Group and class of each row:
[  0   6   9  -4  -5 -10  -5   3   2  -4   2   7  -2   2  -4   6   2 -12] -> pataf > Lured
[-15  -8   5  -7 -19  -6  -9  -9   2  -5  -8  15   2 -11   6   1  -4  -3] -> Sef > Zefo
[-43 -18  -5   6 -44 -28 -31 -18   3   0 -25  49   2 -49   8  25 -10 -15] -> Sef > Zefo
[ -4  10   3  -5   2 -12  -4   0  -5 -12  -4  10  -7   5  -7   3  -5  -6] -> pataf > Gabog
[ -3  15   5   5   4 -13 -19  -1  -5  -8  -3  21  -1   2  -9  10 -10   7] -> pataf > Gabog
[ 11   6   2  -9  -5 -11 -18   5   8  -8   5  -2  -1  10  -1  -6   5  -9] -> pataf > Lured
[-16  -5  -3   1 -29 -15 -14  -5   3   4  -8  26   0 -20   0  12  -5  -7] -> Sef > Zefo
[ -2   5   8  -6  -9 -22 -14   0  -4 -11  -2   8  -3   3   3   5  -6  -8] -> pataf > Lured
[-12  -5  -4  -5 -31 -22  -3  -2   6   6  13  19  -4  -5   9   9   1   4] -> Sef > Zefo
[ -5   4   6  -6 -20 -18 -16  -6   4  -3   3  31  -6  -8   2  14   3 -13] -> pataf > Lured
[-20 -10  -8   1 -26  -8 -12  -2   8   9   0  21  -3 -28   9   1   1  -3] -> Sef > Zefo
[  1   3   7  -7  -6 -12 -10   0  -4 -18  -3  18  -6   5  -4  15   6 -12] -> pataf > Lured
[ -9 -12 -15   3 -17  -6 -18 -10  -3   0   1  28   3 -21   0  -3  -3  -7] -> Sef > Zefo
[ 0  4  4  1 18 -4  2  2 -3 -2  8  1 -4 16 -3 -5 -2 -2] -> pataf > Gabog
[-17   5  10  -5 -12 -10  -8  -7   0  -7   2  21  -3   4   2  13  18 -11] -> pataf > Lured
[  0   6   8  -2   0 -16  -9   1   0  -6 -13  11  -2   1  -5  15   6 -10] -> pataf > Gabog
[  2   8   5 -15   0  -3   1  -1   0  -2   8  -3 -11  16   8   0  -1  -3] -> pataf > Lured
[21 -7  9 -6 -8 -8  5  6  4 -3 21 -4 -8  6  1 -3 -1 -9] -> pataf > Lured
[ -6  -8  -2 -11 -16  -1   2  -4   6  -1   4  17  -8 -11  -3  -1   2  -2] -> Sef > Zefo
[-17  19  12   2   1 -27 -19   4 -10 -11 -14  36  -2   2  -4  19 -10 -12] -> pataf > Gabog
[ -5   7   6  -4 -19 -18 -10  -1  -9  -5   4  24  -7 -11  -2  13   2  -6] -> pataf > Lured
[ 16  16   4  -1   7  -9  14   7 -32  -8  13  -3  -3  16  -3 -14   2   2] -> pataf > Gabog
[  8 -10   1   2  -7 -23 -12  -7   0   3  -3  21   1 -15  -6  10   4 -10] -> Sef > Zego
[-20  -8   1   2 -21 -10 -13  -7  -2   0  -7  23  -1 -22   1   9  -3  -6] -> Sef > Zefo
[  7   3   4  -4 -14 -15  -6  -4   2  -5   5  19  -9  -7  -4   6   1  -8] -> pataf > Lured
[ -5   5  -2   1 -10 -22 -25  -9 -10  -7  -6  24  -3  -8   1  11 -12 -11] -> pataf > Gabog
[  1   6 -19 -12  -6 -24 -15  -4   9 -15  -6  16  -5  -1   0  16   7 -10] -> pataf > Lured
[ 0 17  2 -3  7 -7 12  5 -1 -5  6 11 -1 14 -6 -2 -5 -3] -> pataf > Gabog
[  8  -7   2  -4  -8 -22 -21  -5   2  -6  -3  25  -6  -7  -1   8  -2  -9] -> pataf > Lured
[ -3   3   4  -3 -12 -11  -3   2   2  -4   3   5   0  -2   4   1  -2  -7] -> pataf > Lured
[-16  -9  -1   6 -11 -17 -18  -6  -3   5 -14  28   1 -17   5  23   6 -10] -> Sef > Zego
[ -6  -6  -6  15  -2 -15  -8   8   5   7  -3  30  -4  -9   1  11 -14  -4] -> Sef > Zego
[-11 -13  -5  -7 -30 -17 -18 -25   8   0   0  25   2 -24   9  19  -2  -7] -> Sef > Zefo
[  5   6   4  -5  -3 -10  -5  -2   4   3   9  14  -9  11   9   2  -1  -5] -> pataf > Lured
[ -6 -10   0  -8 -22 -18  -3  -3   6   8   5  14  -4 -11   4  -2  -1  -2] -> Sef > Zefo
[ 12   7   5 -10  -1 -10 -10  -4   2  -8   0  17  -6   5  -3   9  -5 -20] -> pataf > Lured
[  3  -7   1  -2 -19 -13  -8  -8  12   5   3  12   0 -10   3   8  -1  -5] -> Sef > Zefo
[  2 -14  -9  -3 -22  -5   0  -9  16   3   9  20  -2  -2   2  -5   6   0] -> Sef > Zefo
[-10  -8 -10   3 -23 -17 -11  -1  -3   5   7  28   0 -14   9   2 -16  -1] -> Sef > Zefo
[-10 -15  -2  -5 -24  -1  -8  -7   8   9   2  23  -3 -16   7   6   0  -2] -> Sef > Zefo
[  3  14   6  -1  -9 -20  -2   4  -1 -20   7   9   2   4  -3  -4   0 -17] -> pataf > Gabog
[ -4  -1   6  -8 -13  -9 -13  -4  10  -4   0  12  -6  -2   3   2  -5 -11] -> pataf > Lured
[  4  12   3  -8   2  -7   1   2  -3 -19   9   0  -1  15   4   1   1  -6] -> pataf > Gabog
[ -1  -7  -6   5 -17 -21  -7  -6  12   3   3  21   0 -20  11  12   4  -7] -> Sef > Zefo
[  7   2   2   0   8 -14 -11  -5   5  10  -8   9   7  -6  -1   9   0   2] -> Sef > Zego
[  0  13   6  -1  -5 -17   1   0 -13 -13   4   9   4  -3  -4  -6   2  -5] -> pataf > Gabog
